Here is a tiny trained network, its code and every weight. The questions are about switching its units off for an input and a target symbol, where a switched-off unit gives its printed mean instead of its output.

import numpy as np


def w(rows, s, z=0):
    codes = np.array(rows[::2]) - 128.0
    scale = np.full(codes.shape[1], s)
    scale[-1] = z or s
    return codes * scale


def f(y):
    return np.maximum(y, 0)


def softmax(a):
    e = np.exp(a - a.max(-1, keepdims=True))
    return e / e.sum(-1, keepdims=True)


def log_softmax(a):
    a = a - a.max(-1, keepdims=True)
    return a - np.log(np.exp(a).sum(-1, keepdims=True))


def net(x, mask):
    ids = ['αβγδζθλξπστφψω'.index(c) for c in x.split()]
    T = len(ids)
    res = E[ids] + P[:T]
    u = 0
    for l in range(2):
        q, k, v = (res @ M[l].T for M in (Q, K, V))
        z = softmax(np.where(np.tri(T) > 0, q @ k.T / 4**0.5, -1e9)) @ v
        res = res + np.where(mask[u], z, O[l][:, -1]) @ O[l][:, :-1]
        u += 1
        y = f(res @ A[l][:, :-1].T + A[l][:, -1])
        res = res + np.where(mask[u : u + 16], y, B[l][:, -1]) @ B[l][:, :-1]
        u += 16
    return log_softmax(res[-1] @ U[:, :-1].T + U[:, -1])


Q, K, V, O, A, B = {}, {}, {}, {}, {}, {}
E = w([
[145,175,85,138,150,138,101,127],'α',
[178,105,83,120,179,2,115,202],'β',
[164,154,47,105,125,130,74,155],'γ',
[104,106,42,102,103,140,75,156],'δ',
[109,132,69,120,128,149,92,142],'ζ',
[136,157,45,148,126,123,86,125],'θ',
[78,71,140,71,123,159,44,190],'λ',
[116,177,88,102,75,174,148,125],'ξ',
[149,149,135,49,140,162,171,109],'π',
[58,193,159,127,85,28,69,133],'σ',
[205,122,125,120,162,87,116,35],'τ',
[110,79,59,126,147,148,143,199],'φ',
[178,7,154,99,144,125,116,155],'ψ',
[97,84,110,184,131,211,126,78],'ω',
],0.018)
P = w([
[124,159,128,87,182,117,68,120],'0',
[104,114,162,93,45,147,94,197],'1',
[117,150,112,123,194,154,94,106],'2',
[106,104,149,110,39,151,126,179],'3',
[131,129,92,123,187,139,111,76],'4',
[118,104,136,129,51,154,155,158],'5',
[147,137,91,171,219,169,142,93],'6',
[112,109,128,165,68,166,195,137],'7',
[110,35,83,135,170,132,129,1],'8',
[170,80,79,74,31,123,183,98],'9',
],0.012)
Q[0] = w([
[123,152,158,159,153,67,105,156],'0.h1',
[117,146,79,41,50,101,67,113],'0.h1',
[147,75,2,127,98,132,145,151],'0.h1',
[147,83,87,114,104,109,146,133],'0.h1',
],0.0098)
K[0] = w([
[141,141,143,127,150,59,53,166],'0.h1',
[60,109,180,90,90,79,100,1],'0.h1',
[43,59,121,204,112,94,195,134],'0.h1',
[120,53,89,134,121,91,181,106],'0.h1',
],0.0076)
V[0] = w([
[252,147,64,138,166,136,144,253],'0.h1',
[134,91,90,165,103,126,156,124],'0.h1',
[120,167,151,131,122,60,93,66],'0.h1',
[177,148,87,121,114,175,141,123],'0.h1',
],0.0063)
O[0] = w([
[167,105,101,71,77,26,102,57,251],'0.h1',
[194,82,135,180,79,91,149,179,126],'0.h1',
[78,148,159,218,126,46,167,2,39],'0.h1',
[125,142,43,84,76,155,99,48,191],'0.h1',
],0.0081,0.0027)
A[0] = w([
[194,113,161,101,175,72,115,200,96],'0.n1',
[58,190,95,133,37,229,144,165,200],'0.n2',
[156,80,88,104,204,152,83,98,134],'0.n3',
[121,80,94,99,85,215,163,55,92],'0.n4',
[179,200,96,159,174,76,108,76,92],'0.n5',
[111,140,193,138,153,73,106,90,126],'0.n6',
[90,124,157,131,117,163,135,109,141],'0.n7',
[140,163,53,198,110,197,134,108,189],'0.n8',
[146,113,199,82,110,109,124,165,253],'0.n9',
[232,138,152,75,113,131,184,150,166],'0.n10',
[121,100,96,88,163,184,1,91,152],'0.n11',
[194,184,31,97,76,177,152,61,118],'0.n12',
[31,117,117,155,17,170,136,108,115],'0.n13',
[192,42,162,192,71,175,126,97,171],'0.n14',
[98,145,172,59,198,79,124,132,147],'0.n15',
[107,207,123,148,71,90,120,159,136],'0.n16',
],0.0075,0.0046)
B[0] = w([
[157,173,199,111,179,108,129,82,172],'0.n1',
[156,130,188,77,98,60,121,100,234],'0.n2',
[127,61,42,161,253,158,146,154,209],'0.n3',
[175,133,129,141,185,101,165,127,207],'0.n4',
[144,137,80,188,149,163,143,148,171],'0.n5',
[116,147,143,187,134,171,74,82,146],'0.n6',
[102,95,141,89,197,144,82,89,142],'0.n7',
[161,93,162,58,143,31,154,70,200],'0.n8',
[151,159,179,64,126,146,93,70,188],'0.n9',
[64,136,135,103,95,115,157,87,200],'0.n10',
[139,188,89,181,231,124,95,116,238],'0.n11',
[155,194,186,89,136,97,132,138,254],'0.n12',
[182,187,165,84,163,60,121,120,172],'0.n13',
[197,121,85,105,87,203,57,115,162],'0.n14',
[90,126,190,122,96,172,143,179,168],'0.n15',
[90,130,197,112,77,79,54,125,154],'0.n16',
],0.007,0.0094)
Q[1] = w([
[197,165,175,3,138,2,129,43],'1.h1',
[134,115,93,88,120,134,135,138],'1.h1',
[5,90,164,121,76,198,178,153],'1.h1',
[168,148,90,152,245,130,119,59],'1.h1',
],0.0082)
K[1] = w([
[226,88,63,120,92,152,216,118],'1.h1',
[203,74,148,107,173,139,95,122],'1.h1',
[104,165,107,132,144,149,2,142],'1.h1',
[106,141,127,131,158,69,212,214],'1.h1',
],0.0089)
V[1] = w([
[183,71,250,112,183,153,174,50],'1.h1',
[173,118,139,187,122,111,33,70],'1.h1',
[98,2,137,100,134,142,97,172],'1.h1',
[95,84,133,107,132,201,135,56],'1.h1',
],0.0088)
O[1] = w([
[124,53,179,124,154,122,125,140,247],'1.h1',
[172,116,151,209,76,147,132,99,129],'1.h1',
[109,5,87,121,103,138,93,120,63],'1.h1',
[101,30,137,158,142,186,167,29,114],'1.h1',
],0.012,0.014)
A[1] = w([
[180,150,130,139,136,161,192,92,111],'1.n1',
[135,127,61,138,180,219,145,138,81],'1.n2',
[88,111,225,157,130,107,99,99,236],'1.n3',
[145,173,170,148,188,113,136,121,137],'1.n4',
[158,130,88,164,151,127,170,70,121],'1.n5',
[60,157,185,77,110,121,148,2,221],'1.n6',
[65,123,142,91,104,95,95,120,162],'1.n7',
[148,137,117,95,111,145,187,109,186],'1.n8',
[59,158,124,157,168,145,184,69,132],'1.n9',
[133,208,113,123,178,140,130,130,3],'1.n10',
[79,104,64,133,201,155,198,104,195],'1.n11',
[15,151,79,181,103,145,95,104,123],'1.n12',
[103,61,93,80,119,144,122,36,108],'1.n13',
[109,130,79,182,159,214,109,152,73],'1.n14',
[116,123,102,129,182,112,197,128,166],'1.n15',
[148,94,72,178,133,53,52,158,115],'1.n16',
],0.0099,0.0032)
B[1] = w([
[150,124,72,107,132,109,90,183,164],'1.n1',
[42,177,143,139,110,166,142,150,163],'1.n2',
[162,151,116,142,171,170,136,197,199],'1.n3',
[77,102,116,168,173,91,151,77,251],'1.n4',
[102,83,169,90,80,109,113,151,155],'1.n5',
[143,81,67,173,155,104,82,155,227],'1.n6',
[75,122,113,78,124,126,123,145,159],'1.n7',
[123,144,120,168,88,124,101,153,160],'1.n8',
[146,142,195,108,30,131,141,98,157],'1.n9',
[123,79,154,45,111,121,190,137,212],'1.n10',
[173,160,141,138,84,221,79,161,178],'1.n11',
[119,120,113,42,88,71,2,24,133],'1.n12',
[74,171,155,144,98,116,127,132,172],'1.n13',
[31,105,125,155,69,50,179,220,139],'1.n14',
[114,179,135,170,107,157,57,86,182],'1.n15',
[183,141,126,190,98,144,101,134,179],'1.n16',
],0.0084,0.021)
U = w([
[58,115,95,128,115,102,120,77,115],'α',
[123,121,171,180,101,104,146,141,50],'β',
[108,152,144,170,114,96,82,59,117],'γ',
[184,180,52,145,111,179,101,197,120],'δ',
[165,167,84,107,139,146,177,163,110],'ζ',
[170,144,129,136,67,94,158,54,253],'θ',
[175,180,174,56,161,213,106,61,240],'λ',
[97,115,221,84,118,97,188,121,11],'ξ',
[99,24,52,52,252,73,131,36,83],'π',
[47,131,108,175,171,96,130,178,115],'σ',
[246,124,14,224,223,142,118,62,136],'τ',
[117,62,1,50,82,95,51,78,183],'φ',
[92,20,139,142,99,108,87,85,133],'ψ',
[227,58,157,129,149,185,173,165,90],'ω',
],0.0063,0.004)

Each question gives the input, a string of symbols that net reads in full, and the target symbol t.
The units are the heads (4 rows each of Q, K, V and O) and the neurons (one row each of A and B). Each row of codes is followed by its name. A weight is (code - 128) times the scale printed after its matrix; where a second scale follows, it is the last column's (O, A, B and U).
mask holds one flag per unit, layer by layer, with each layer's heads first. A switched-off unit (its flag False) gives its mean, the last column of its rows in O or B, instead of its output. The means were averaged over made-up inputs and are rounded, as every weight is.
A unit's drop is (log p(t) with every unit on - log p(t) with that unit switched off) / (log p(t) with every unit on - log p(t) with every unit switched off).
The circuit of an input: a set's keep is (log p(t) with only the set's units on - log p(t) with every unit switched off) / (log p(t) with every unit on - log p(t) with every unit switched off). Starting from the 12 units with the biggest drops (on a tie, the unit counted first), units are removed one at a time, each time the one whose removal leaves the highest keep (on an exact tie, the one counted first), for as long as the keep stays at least 0.8.
units of the circuit, in order: the units of the circuit, biggest drop first
k most important neurons: the k neurons with the biggest drops, biggest first
top k neurons in layer l: the k neurons of layer l with the biggest drops, biggest first
input α λ β σ θ π σ λ β σ, target σ: units of the circuit, in order => 1.n3, 0.h1, 1.n6
input π α ψ α ψ π β ζ π ψ, target ψ: units of the circuit, in order => 1.h1, 1.n13
input π π θ δ ψ θ π π, target π: top 2 neurons in layer 1 => 1.n6, 1.n11
input β π ζ δ, target π: units of the circuit, in order => 0.n11, 1.h1, 0.n13, 1.n11
input π ω π α ξ φ π β, target φ: top neuron in layer 0 => 0.n11
input β δ λ τ θ α ψ π, target ψ: units of the circuit, in order => 1.h1, 0.n3, 0.n12
input σ ξ ω, target π: top 3 neurons in layer 1 => 1.n4, 1.n16, 1.n10
input ζ π ω θ α π π ζ ψ θ, target ψ: units of the circuit, in order => 0.n3, 1.h1
input π δ π τ, target τ: units of the circuit, in order => 1.n10, 1.h1, 1.n3
input δ ψ ω φ δ β γ β ζ τ, target τ: top 2 neurons in layer 1 => 1.n10, 1.n1
input β π γ, target λ: 4 most important neurons => 0.n6, 1.n11, 0.n4, 1.n6
input π φ θ, target δ: units of the circuit, in order => 1.h1, 1.n16, 1.n4, 0.h1
input α β φ β τ π, target τ: top 3 neurons in layer 0 => 0.n3, 0.n5, 0.n10
input β δ ω π ξ τ π ω ζ φ, target ω: units of the circuit, in order => 0.h1
input β γ α τ ψ, target τ: top 2 neurons in layer 0 => 0.n14, 0.n11
input θ β λ, target σ: top 3 neurons in layer 0 => 0.n8, 0.n11, 0.n2
input θ π ω θ, target ω: 2 most important neurons => 0.n3, 0.n8
input α π α ζ ξ σ, target σ: top 2 neurons in layer 0 => 0.n16, 0.n13
input β π β ψ π ξ, target ψ: 3 most important neurons => 0.n14, 0.n16, 1.n13
input φ θ γ π τ π ψ, target λ: 2 most important neurons => 1.n11, 1.n6
input θ β π π π δ π π π ξ, target π: top 2 neurons in layer 1 => 1.n6, 1.n4
input ω β λ β β π β φ ψ ζ, target ψ: top 3 neurons in layer 0 => 0.n3, 0.n14, 0.n12
input π θ φ τ σ θ, target τ: 4 most important neurons => 0.n11, 1.n10, 1.n3, 1.n6
input δ λ α π π β β π ζ, target λ: 3 most important neurons => 0.n4, 1.n11, 0.n6
input τ π ξ π ω π ζ θ π, target λ: top neuron in layer 1 => 1.n11
input π ω θ δ α ω π β, target ω: top 3 neurons in layer 0 => 0.n11, 0.n8, 0.n4
input τ π σ π π λ, target π: top neuron in layer 0 => 0.n13
